Below are the code and all the weights of a small trained network. Each question names an input and a class and asks about switching units off, where a switched-off unit gives its printed mean instead of its output.

import numpy as np


def w(rows, s, z=0):
    codes = np.array(rows[::2]) - 128.0
    scale = np.full(codes.shape[1], s)
    scale[-1] = z or s
    return codes * scale


def f(y):
    return np.maximum(y, 0)


def log_softmax(a):
    a = a - a.max(-1, keepdims=True)
    return a - np.log(np.exp(a).sum(-1, keepdims=True))


def net(x, mask):
    res = np.array(x, float).reshape(1, 4) / 4 @ E
    y = f(res @ A[0][:, :-1].T + A[0][:, -1])
    res = res + np.where(mask, y, B[0][:, -1]) @ B[0][:, :-1]
    return log_softmax(res[-1] @ U[:, :-1].T + U[:, -1])


A, B = {}, {}
E = w([
[197,105,56,110,158,180,225],'x0',
[85,195,119,125,60,76,226],'x1',
[172,200,132,227,210,77,136],'x2',
[108,171,254,111,159,202,169],'x3',
],0.0077)
A[0] = w([
[47,149,183,161,97,84,29,116],'neuron 1',
[147,170,109,192,194,71,148,66],'neuron 2',
[188,55,97,132,159,137,32,73],'neuron 3',
[208,102,68,110,168,187,210,63],'neuron 4',
[175,194,134,216,201,107,143,34],'neuron 5',
[158,211,204,201,211,155,160,112],'neuron 6',
[114,53,52,66,43,117,90,112],'neuron 7',
[92,146,41,147,37,24,187,128],'neuron 8',
[62,217,196,108,85,136,253,118],'neuron 9',
[90,101,195,43,97,213,150,111],'neuron 10',
[178,173,95,191,200,71,126,56],'neuron 11',
[181,139,41,197,151,39,88,121],'neuron 12',
[192,124,106,101,174,195,223,117],'neuron 13',
[76,53,112,38,48,204,142,3],'neuron 14',
[180,64,146,116,206,208,31,56],'neuron 15',
[194,97,78,114,179,199,213,83],'neuron 16',
[62,151,224,143,100,73,16,97],'neuron 17',
[152,108,195,120,200,224,75,105],'neuron 18',
],0.0061,0.0033)
B[0] = w([
[66,189,41,72,213,108,168,239],'neuron 1',
[127,92,188,104,56,64,141,193],'neuron 2',
[181,182,96,196,59,154,56,204],'neuron 3',
[62,188,52,104,145,85,162,219],'neuron 4',
[108,104,195,75,28,17,146,206],'neuron 5',
[74,23,190,183,104,123,183,246],'neuron 6',
[82,33,203,177,105,134,176,254],'neuron 7',
[224,168,108,212,95,226,45,248],'neuron 8',
[229,184,102,237,59,211,13,254],'neuron 9',
[74,27,190,185,99,111,167,227],'neuron 10',
[107,85,184,112,62,62,158,198],'neuron 11',
[74,28,187,192,153,173,180,223],'neuron 12',
[63,175,59,121,163,118,145,226],'neuron 13',
[106,109,182,80,7,4,154,229],'neuron 14',
[175,202,117,159,2,77,66,219],'neuron 15',
[54,185,55,91,165,84,144,223],'neuron 16',
[60,202,33,85,199,102,176,251],'neuron 17',
[161,171,90,218,56,180,61,217],'neuron 18',
],0.0068,0.0053)
U = w([
[109,61,206,104,94,76,168,81],'0',
[234,200,98,157,83,153,59,83],'1',
[71,188,48,65,182,101,161,107],'2',
[125,70,148,177,144,182,134,175],'3',
[190,107,148,92,186,166,130,217],'4',
[230,85,172,10,248,191,139,4],'5',
],0.014)

Each question gives the input, the list of numbers given to net, and the class t.
The units are the neurons (one row each of A and B). Each row of codes is followed by its name. A weight is (code - 128) times the scale printed after its matrix; where a second scale follows, it is the last column's (A, B and U).
mask holds one flag per neuron, in row order. A switched-off neuron (its flag False) gives its mean, the last column of its row in B, instead of its output. The means were averaged over made-up inputs and are rounded, as every weight is.
A unit's drop is (log p(t) with every unit on - log p(t) with that unit switched off) / (log p(t) with every unit on - log p(t) with every unit switched off).
The circuit of an input: a set's keep is (log p(t) with only the set's units on - log p(t) with every unit switched off) / (log p(t) with every unit on - log p(t) with every unit switched off). Starting from the 12 units with the biggest drops (on a tie, the unit counted first), units are removed one at a time, each time the one whose removal leaves the highest keep (on an exact tie, the one counted first), for as long as the keep stays at least 0.8.
circuit, biggest first: the units of the circuit, biggest drop first
most important unit: the unit with the biggest drop
k most important neurons: the k neurons with the biggest drops, biggest first
drop of u: that unit's drop, to one decimal
input [-3,-2,6,-8], class 3: most important neuron	[neuron 12]
input [-5,8,-5,-7], class 1: 3 most important neurons	[neuron 8; neuron 6; neuron 10]
input [-7,6,5,-1], class 2: 2 most important neurons	[neuron 1; neuron 17]
input [5,7,7,5], class 0: 3 most important neurons	[neuron 6; neuron 5; neuron 2]
input [-6,2,0,7], class 3: 3 most important neurons	[neuron 9; neuron 6; neuron 10]
input [-4,5,-4,-7], class 3: circuit, biggest first	[neuron 8; neuron 7; neuron 15]
input [-4,-8,4,7], class 1: 2 most important neurons	[neuron 15; neuron 18]
input [8,8,5,-5], class 1: 2 most important neurons	[neuron 8; neuron 17]
input [-6,7,-2,8], class 3: circuit, biggest first	[neuron 9; neuron 10; neuron 15]
input [1,-3,-8,-7], class 0: 3 most important neurons	[neuron 14; neuron 7; neuron 9]
input [1,-8,8,-8], class 0: circuit, biggest first	[neuron 11; neuron 5]
input [8,6,-3,8], class 2: 2 most important neurons	[neuron 13; neuron 16]
input [-1,-8,-6,2], class 1: 3 most important neurons	[neuron 15; neuron 18; neuron 3]
input [1,1,2,-8], class 3: most important unit	neuron 12
input [-4,4,0,-2], class 1: 2 most important neurons	[neuron 8; neuron 16]
input [-7,0,6,3], class 2: 2 most important neurons	[neuron 17; neuron 1]
input [-5,3,0,7], class 3: 3 most important neurons	[neuron 9; neuron 6; neuron 10]
input [7,0,-4,6], class 2: 3 most important neurons	[neuron 16; neuron 13; neuron 4]
input [-5,3,5,-6], class 3: 3 most important neurons	[neuron 12; neuron 8; neuron 14]
input [-3,-2,3,-7], class 3: circuit, biggest first	[neuron 12]
input [0,3,7,-5], class 0: drop of neuron 5	0.1
input [-7,-8,-6,8], class 1: drop of neuron 17	0.0
input [-7,-4,4,-3], class 2: drop of neuron 17	0.2
input [-4,8,0,8], class 1: drop of neuron 9	1.7
